Here is a tiny trained network, its code and every weight. The questions are about switching its units off for an input and a target symbol, where a switched-off unit gives its printed mean instead of its output.

import numpy as np


def w(rows, s, z=0):
    codes = np.array(rows[::2]) - 128.0
    scale = np.full(codes.shape[1], s)
    scale[-1] = z or s
    return codes * scale


def norm(h):
    return h / np.sqrt((h * h).mean(-1, keepdims=True) + 1e-5)


def f(y):
    return np.maximum(y, 0)


def softmax(a):
    e = np.exp(a - a.max(-1, keepdims=True))
    return e / e.sum(-1, keepdims=True)


def log_softmax(a):
    a = a - a.max(-1, keepdims=True)
    return a - np.log(np.exp(a).sum(-1, keepdims=True))


def net(x, mask):
    ids = ['ΔΘΞΣΨΩαβγεηλμπτφ'.index(c) for c in x.split()]
    T = len(ids)
    res = E[ids] + P[:T]
    r = norm(res)
    for j in range(2):
        rows = slice(2 * j, 2 * j + 2)
        q, k, v = (r @ M[0][rows].T for M in (Q, K, V))
        z = softmax(np.where(np.tri(T) > 0, q @ k.T / 2**0.5, -1e9)) @ v
        o = O[0][rows]
        res = res + np.where(mask[j], z, o[:, -1]) @ o[:, :-1]
    y = f(norm(res) @ A[0][:, :-1].T + A[0][:, -1])
    res = res + np.where(mask[2:10], y, B[0][:, -1]) @ B[0][:, :-1]
    return log_softmax(norm(res)[-1] @ U[:, :-1].T + U[:, -1])


Q, K, V, O, A, B = {}, {}, {}, {}, {}, {}
E = w([
[134,101,124,98],'Δ',
[134,100,124,103],'Θ',
[141,98,127,99],'Ξ',
[159,110,219,133],'Σ',
[150,121,202,138],'Ψ',
[92,189,76,114],'Ω',
[140,96,125,99],'α',
[137,101,114,91],'β',
[155,98,172,177],'γ',
[22,116,248,135],'ε',
[129,80,135,118],'η',
[88,208,111,71],'λ',
[190,186,117,142],'μ',
[113,69,101,119],'π',
[154,170,133,190],'τ',
[77,145,95,183],'φ',
],0.015)
P = w([
[61,173,188,4],'0',
[75,152,162,22],'1',
[81,145,137,43],'2',
[113,125,123,70],'3',
[129,115,106,92],'4',
[144,102,96,113],'5',
[159,86,80,132],'6',
[169,92,75,150],'7',
[176,94,81,161],'8',
],0.0044)
Q[0] = w([
[157,189,206,146],'head 1',
[200,68,4,54],'head 1',
[52,49,44,87],'head 2',
[172,74,138,115],'head 2',
],0.014)
K[0] = w([
[85,121,219,28],'head 1',
[181,66,45,180],'head 1',
[2,29,88,185],'head 2',
[205,66,95,161],'head 2',
],0.0093)
V[0] = w([
[218,178,153,102],'head 1',
[67,164,172,175],'head 1',
[80,77,104,129],'head 2',
[132,161,2,99],'head 2',
],0.01)
O[0] = w([
[188,100,74,31,90],'head 1',
[146,132,45,255,2],'head 1',
[94,91,24,166,172],'head 2',
[94,188,41,100,186],'head 2',
],0.009,0.0036)
A[0] = w([
[91,73,103,120,111],'neuron 1',
[255,161,63,126,162],'neuron 2',
[94,220,147,132,2],'neuron 3',
[201,155,240,86,160],'neuron 4',
[143,160,172,213,79],'neuron 5',
[142,129,106,28,149],'neuron 6',
[176,147,20,208,139],'neuron 7',
[148,123,105,101,73],'neuron 8',
],0.0093,0.0067)
B[0] = w([
[180,93,106,87,178],'neuron 1',
[202,181,43,224,173],'neuron 2',
[128,2,170,13,133],'neuron 3',
[135,150,23,195,249],'neuron 4',
[58,234,226,65,145],'neuron 5',
[141,165,184,218,254],'neuron 6',
[92,250,42,220,165],'neuron 7',
[97,86,161,110,133],'neuron 8',
],0.0075,0.007)
U = w([
[184,85,112,161,161],'Δ',
[112,180,150,20,179],'Θ',
[209,253,79,172,111],'Ξ',
[31,183,45,228,63],'Σ',
[125,29,159,129,114],'Ψ',
[143,151,155,125,84],'Ω',
[252,106,34,55,2],'α',
[134,141,174,115,119],'β',
[45,64,76,136,238],'γ',
[132,131,134,138,55],'ε',
[129,79,167,214,96],'η',
[130,134,141,97,118],'λ',
[170,95,174,125,159],'μ',
[124,166,161,136,48],'π',
[165,117,180,171,90],'τ',
[38,168,223,206,141],'φ',
],0.013,0.0059)

Each question gives the input, a string of symbols that net reads in full, and the target symbol t.
The units are the heads (2 rows each of Q, K, V and O) and the neurons (one row each of A and B). Each row of codes is followed by its name. A weight is (code - 128) times the scale printed after its matrix; where a second scale follows, it is the last column's (O, A, B and U).
mask holds one flag per unit, heads first, then neurons. A switched-off unit (its flag False) gives its mean, the last column of its rows in O or B, instead of its output. The means were averaged over made-up inputs and are rounded, as every weight is.
A unit's drop is (log p(t) with every unit on - log p(t) with that unit switched off) / (log p(t) with every unit on - log p(t) with every unit switched off).
The circuit of an input: a set's keep is (log p(t) with only the set's units on - log p(t) with every unit switched off) / (log p(t) with every unit on - log p(t) with every unit switched off). Starting from all 10 units, units are removed one at a time, each time the one whose removal leaves the highest keep (on an exact tie, the one counted first), for as long as the keep stays at least 0.8.
circuit, biggest first: the units of the circuit, biggest drop first
most important unit: the unit with the biggest drop
k most important neurons: the k neurons with the biggest drops, biggest first
drop when u is switched off: that unit's drop, to one decimal
input α β β α, target Θ: circuit, biggest first => head 1
input β Δ Ψ Ω μ Θ Σ, target Ξ: circuit, biggest first => neuron 4; head 2
input μ Ψ Ψ β μ φ Σ, target Ξ: circuit, biggest first => head 2; neuron 4
input γ β β Δ π Δ μ Θ π, target γ: 2 most important neurons => neuron 4; neuron 2
input π β Θ φ α, target Σ: circuit, biggest first => head 1; head 2
input τ β ε γ, target φ: circuit, biggest first => head 1; head 2; neuron 5
input μ β Θ π γ α, target γ: 2 most important neurons => neuron 2; neuron 4
input η Θ Ω Σ Θ Θ φ β Δ, target Σ: circuit, biggest first => head 2; head 1
input α Ψ α β ε β λ β Ω, target φ: 2 most important neurons => neuron 6; neuron 2
input λ π μ β μ π Ξ, target γ: circuit, biggest first => head 2; head 1; neuron 4
input β Θ τ τ Θ ε Ω π γ, target φ: 4 most important neurons => neuron 5; neuron 2; neuron 1; neuron 7
input β β Ω γ α μ β β, target α: 2 most important neurons => neuron 5; neuron 6
input β φ Ω μ Δ, target α: 2 most important neurons => neuron 4; neuron 7
input Ω Ψ η, target Ψ: most important unit => neuron 4
input α Σ Ψ β β Ξ, target Θ: drop when head 1 is switched off => 1.1
input μ μ φ Δ β φ η Ψ Θ, target Ψ: drop when neuron 8 is switched off => 0.0
input β μ π μ Θ μ η, target α: drop when head 1 is switched off => 0.5
input β β Ξ, target Θ: drop when neuron 2 is switched off => 0.2
